Here is a tiny trained network, its code and every weight. The questions are about switching its units off for an input and a class, where a switched-off unit gives its printed mean instead of its output.

import numpy as np


def w(rows, s, z=0):
    codes = np.array(rows[::2]) - 128.0
    scale = np.full(codes.shape[1], s)
    scale[-1] = z or s
    return codes * scale


def norm(h):
    return h / np.sqrt((h * h).mean(-1, keepdims=True) + 1e-5)


def f(y):
    return np.maximum(y, 0)


def log_softmax(a):
    a = a - a.max(-1, keepdims=True)
    return a - np.log(np.exp(a).sum(-1, keepdims=True))


def net(x, mask):
    res = np.array(x, float).reshape(1, 6) / 4 @ E
    u = 0
    for l in range(2):
        y = f(norm(res) @ A[l][:, :-1].T + A[l][:, -1])
        res = res + np.where(mask[u : u + 6], y, B[l][:, -1]) @ B[l][:, :-1]
        u += 6
    return log_softmax(norm(res)[-1] @ U[:, :-1].T + U[:, -1])


A, B = {}, {}
E = w([
[173,162,143,221,70,164,244,2,178,178,78,110],'x0',
[119,133,139,110,141,126,138,125,144,130,135,142],'x1',
[233,138,73,121,189,200,149,186,149,164,140,168],'x2',
[100,207,190,77,70,232,124,191,152,167,125,44],'x3',
[120,149,116,160,139,116,130,144,89,142,112,117],'x4',
[148,166,92,48,95,93,191,110,49,128,153,122],'x5',
],0.0085)
A[0] = w([
[182,133,146,138,195,94,122,110,130,88,121,150,60],'L0N1',
[14,85,230,138,119,23,96,73,91,70,104,86,1],'L0N2',
[185,134,82,140,154,146,119,195,161,187,114,224,12],'L0N3',
[137,167,55,31,105,114,173,77,2,112,154,128,23],'L0N4',
[164,105,66,150,123,68,167,85,148,86,67,180,106],'L0N5',
[104,97,165,230,178,171,9,128,187,132,76,155,22],'L0N6',
],0.0073,0.0056)
B[0] = w([
[77,187,101,180,161,157,87,164,119,139,145,121,162],'L0N1',
[103,113,113,157,84,173,137,150,144,81,32,198,254],'L0N2',
[97,88,126,136,44,187,172,82,69,76,92,156,175],'L0N3',
[131,91,145,70,174,100,207,110,180,44,177,82,221],'L0N4',
[104,168,126,135,121,138,83,131,182,183,174,94,230],'L0N5',
[145,132,98,2,226,47,244,126,131,45,159,33,219],'L0N6',
],0.012,0.0062)
A[1] = w([
[110,195,233,97,127,202,110,210,136,107,126,59,49],'L1N1',
[154,77,121,20,194,47,2,213,27,78,109,203,39],'L1N2',
[239,105,13,111,196,253,156,163,70,117,170,207,2],'L1N3',
[183,168,127,134,154,150,189,102,144,160,95,132,134],'L1N4',
[100,86,35,161,203,50,67,71,126,86,165,226,97],'L1N5',
[133,109,187,130,150,167,81,186,55,76,180,167,125],'L1N6',
],0.0082,0.0038)
B[1] = w([
[145,100,2,97,119,115,91,146,48,182,173,129,210],'L1N1',
[230,115,218,252,151,137,168,81,151,144,139,131,255],'L1N2',
[73,120,92,115,109,112,112,125,120,61,18,214,196],'L1N3',
[92,63,213,159,149,24,75,158,129,119,134,126,181],'L1N4',
[86,173,70,13,71,176,67,187,50,243,183,62,229],'L1N5',
[93,222,206,220,133,119,86,81,212,125,125,123,182],'L1N6',
],0.0098,0.0088)
U = w([
[128,117,115,35,200,106,210,135,156,38,146,66,110],'0',
[74,122,111,115,52,166,93,123,121,57,10,216,137],'1',
[103,159,53,90,99,173,61,160,100,240,177,91,8],'2',
[187,150,240,203,129,127,120,73,166,157,126,128,251],'3',
],0.012,0.0019)

Each question gives the input, the list of numbers given to net, and the class t.
The units are the neurons (one row each of A and B). Each row of codes is followed by its name. A weight is (code - 128) times the scale printed after its matrix; where a second scale follows, it is the last column's (A, B and U).
mask holds one flag per neuron, layer by layer. A switched-off neuron (its flag False) gives its mean, the last column of its row in B, instead of its output. The means were averaged over made-up inputs and are rounded, as every weight is.
A unit's drop is (log p(t) with every unit on - log p(t) with that unit switched off) / (log p(t) with every unit on - log p(t) with every unit switched off).
The circuit of an input: a set's keep is (log p(t) with only the set's units on - log p(t) with every unit switched off) / (log p(t) with every unit on - log p(t) with every unit switched off). Starting from all 12 units, units are removed one at a time, each time the one whose removal leaves the highest keep (on an exact tie, the one counted first), for as long as the keep stays at least 0.8.
units of the circuit, in order: the units of the circuit, biggest drop first
unit that matters most: the unit with the biggest drop
k most important neurons: the k neurons with the biggest drops, biggest first
top k neurons in layer l: the k neurons of layer l with the biggest drops, biggest first
input [7,6,-7,-8,4,-1], class 2: 2 most important neurons	[L0N5; L1N5]
input [-6,-7,8,-3,-2,6], class 1: units of the circuit, in order	[L1N3]
input [6,-4,6,6,4,-3], class 1: 2 most important neurons	[L0N5; L1N2]
input [-5,5,3,6,4,8], class 0: 3 most important neurons	[L0N4; L1N5; L0N5]
input [7,-2,0,-8,-6,-1], class 2: units of the circuit, in order	[L1N2; L1N5]
input [-7,-1,2,-8,-8,5], class 2: 2 most important neurons	[L1N5; L0N6]
input [-8,3,5,-1,8,7], class 3: 4 most important neurons	[L1N2; L0N6; L1N6; L1N1]
input [-3,1,-2,2,-1,-1], class 3: top 4 neurons in layer 1	[L1N2; L1N3; L1N5; L1N6]
input [3,0,6,6,2,-2], class 1: 3 most important neurons	[L1N3; L0N5; L1N5]
input [-8,-2,-5,-3,3,-6], class 3: 2 most important neurons	[L1N2; L0N4]
input [5,-4,-7,6,-8,-1], class 1: 4 most important neurons	[L1N2; L1N5; L0N5; L0N2]
input [-6,8,-4,-5,-8,3], class 3: 4 most important neurons	[L1N2; L1N1; L1N6; L0N6]
input [0,4,6,0,-6,5], class 1: 3 most important neurons	[L1N3; L0N6; L0N3]
input [5,6,-8,-1,1,-7], class 1: top 2 neurons in layer 0	[L0N2; L0N4]
input [-3,-1,-8,1,7,4], class 1: unit that matters most	L0N2
input [-6,5,7,-8,2,-1], class 2: 3 most important neurons	[L1N5; L0N2; L0N1]
input [6,6,0,6,-1,3], class 2: top 2 neurons in layer 1	[L1N2; L1N1]
input [-5,-2,-7,-4,6,5], class 1: top 2 neurons in layer 0	[L0N2; L0N6]
input [-7,7,-1,-7,7,-3], class 2: top 2 neurons in layer 1	[L1N5; L1N4]
input [-4,-6,7,-6,-3,4], class 1: unit that matters most	L1N3
input [0,-6,-8,-2,5,-8], class 0: top 2 neurons in layer 0	[L0N6; L0N3]
input [-8,0,-1,-7,2,2], class 3: top 3 neurons in layer 1	[L1N2; L1N6; L1N1]
